Below is a small trained network, with its code and all its weights. Each question gives an input and a class and asks what happens when units are switched off, that is, made to give their printed mean instead of their output.

import numpy as np


def w(rows, s, z=0):
    codes = np.array(rows[::2]) - 128.0
    scale = np.full(codes.shape[1], s)
    scale[-1] = z or s
    return codes * scale


def norm(h):
    return h / np.sqrt((h * h).mean(-1, keepdims=True) + 1e-5)


def f(y):
    return np.maximum(y, 0)


def log_softmax(a):
    a = a - a.max(-1, keepdims=True)
    return a - np.log(np.exp(a).sum(-1, keepdims=True))


def net(x, mask):
    res = np.array(x, float).reshape(1, 8) / 4 @ E
    u = 0
    for l in range(2):
        y = f(norm(res) @ A[l][:, :-1].T + A[l][:, -1])
        res = res + np.where(mask[u : u + 10], y, B[l][:, -1]) @ B[l][:, :-1]
        u += 10
    return log_softmax(norm(res)[-1] @ U[:, :-1].T + U[:, -1])


A, B = {}, {}
E = w([
[145,82,157,112,201,157,183],'x0',
[68,31,107,155,112,140,166],'x1',
[194,132,109,65,111,183,85],'x2',
[139,135,91,111,101,212,121],'x3',
[129,109,85,96,222,112,181],'x4',
[148,178,92,183,117,87,103],'x5',
[152,116,105,112,138,162,2],'x6',
[109,155,112,87,111,140,129],'x7',
],0.0083)
A[0] = w([
[86,89,160,189,108,134,175,160],'L0N0',
[172,95,154,74,119,249,107,46],'L0N1',
[168,164,121,137,98,86,78,165],'L0N2',
[132,97,35,108,123,154,149,150],'L0N3',
[196,248,171,117,70,91,149,149],'L0N4',
[80,101,144,115,75,189,111,139],'L0N5',
[95,128,96,71,138,148,168,67],'L0N6',
[116,188,156,107,108,132,86,167],'L0N7',
[131,152,115,186,72,182,107,19],'L0N8',
[78,129,114,112,100,246,145,3],'L0N9',
],0.011,0.0037)
B[0] = w([
[168,44,184,76,72,175,76,221],'L0N0',
[212,161,69,72,164,133,2,220],'L0N1',
[173,160,71,133,166,170,62,217],'L0N2',
[114,225,104,143,64,112,219,190],'L0N3',
[165,80,88,147,136,193,95,254],'L0N4',
[228,120,63,77,86,157,119,205],'L0N5',
[84,108,114,201,115,127,163,162],'L0N6',
[221,115,110,115,127,120,144,203],'L0N7',
[108,58,191,191,80,78,234,177],'L0N8',
[145,204,93,107,184,196,122,183],'L0N9',
],0.0089,0.0073)
A[1] = w([
[92,98,99,66,75,111,88,47],'L1N0',
[128,149,152,154,193,92,118,4],'L1N1',
[139,164,117,248,93,52,97,184],'L1N2',
[118,193,70,145,147,157,180,114],'L1N3',
[120,64,157,196,102,139,255,164],'L1N4',
[156,131,163,181,143,92,62,107],'L1N5',
[64,136,96,43,55,150,72,166],'L1N6',
[47,64,113,74,155,100,161,120],'L1N7',
[184,108,121,52,144,104,119,60],'L1N8',
[107,77,173,161,109,114,166,152],'L1N9',
],0.0095,0.0028)
B[1] = w([
[162,151,74,208,124,106,170,168],'L1N0',
[111,243,134,190,222,107,144,145],'L1N1',
[204,75,28,52,184,121,27,227],'L1N2',
[120,105,86,161,128,108,190,206],'L1N3',
[87,66,210,162,63,186,148,254],'L1N4',
[131,189,120,102,191,124,171,204],'L1N5',
[196,131,31,254,141,126,174,227],'L1N6',
[162,50,169,37,77,133,151,174],'L1N7',
[145,84,130,119,56,96,167,227],'L1N8',
[123,85,93,91,74,115,79,201],'L1N9',
],0.0078,0.005)
U = w([
[46,220,171,168,114,139,50,1],'0',
[79,8,229,99,55,151,129,194],'1',
[100,196,182,154,236,48,77,52],'2',
[110,162,83,165,121,149,234,102],'3',
[252,157,22,89,162,189,16,192],'4',
],0.011,0.0052)

Each question gives the input, the list of numbers given to net, and the class t.
The units are the neurons (one row each of A and B). Each row of codes is followed by its name. A weight is (code - 128) times the scale printed after its matrix; where a second scale follows, it is the last column's (A, B and U).
mask holds one flag per neuron, layer by layer. A switched-off neuron (its flag False) gives its mean, the last column of its row in B, instead of its output. The means were averaged over made-up inputs and are rounded, as every weight is.
A unit's drop is (log p(t) with every unit on - log p(t) with that unit switched off) / (log p(t) with every unit on - log p(t) with every unit switched off).
The circuit of an input: a set's keep is (log p(t) with only the set's units on - log p(t) with every unit switched off) / (log p(t) with every unit on - log p(t) with every unit switched off). Starting from the 12 units with the biggest drops (on a tie, the unit counted first), units are removed one at a time, each time the one whose removal leaves the highest keep (on an exact tie, the one counted first), for as long as the keep stays at least 0.8.
circuit, biggest first: the units of the circuit, biggest drop first
k most important neurons: the k neurons with the biggest drops, biggest first
top k neurons in layer l: the k neurons of layer l with the biggest drops, biggest first
drop when u is switched off: that unit's drop, to one decimal
input [1,7,1,8,6,5,-5,-2], class 3: circuit, biggest first -> L0N3
input [1,5,8,3,6,-7,-7,-7], class 3: circuit, biggest first -> L0N3, L0N6
input [4,-4,-1,4,6,8,-6,-6], class 3: 2 most important neurons -> L0N1, L0N2
input [-4,4,-1,1,7,-1,7,-4], class 3: 4 most important neurons -> L0N3, L1N3, L0N1, L0N2
input [-1,-4,-7,7,2,-4,-3,2], class 3: 2 most important neurons -> L0N9, L0N8
input [8,-6,-7,2,2,0,-1,-8], class 1: 2 most important neurons -> L0N1, L0N2
input [-5,-8,-3,-4,3,-7,-6,-1], class 1: top 3 neurons in layer 0 -> L0N1, L0N2, L0N9
input [2,-5,6,3,5,-2,-7,8], class 3: top 2 neurons in layer 1 -> L1N3, L1N2
input [-7,-4,7,-8,8,-8,-6,-4], class 1: top 2 neurons in layer 0 -> L0N1, L0N2
input [2,7,-5,5,-8,-7,0,5], class 4: top 3 neurons in layer 0 -> L0N9, L0N5, L0N1
input [7,3,4,-5,8,-4,-4,8], class 1: drop when L0N3 is switched off -> 0.0
input [-3,7,0,6,7,3,6,7], class 3: drop when L1N2 is switched off -> 0.1
input [3,4,2,3,8,6,1,-4], class 3: drop when L0N3 is switched off -> 0.2
input [7,7,-3,5,7,2,7,4], class 3: drop when L0N8 is switched off -> -0.1
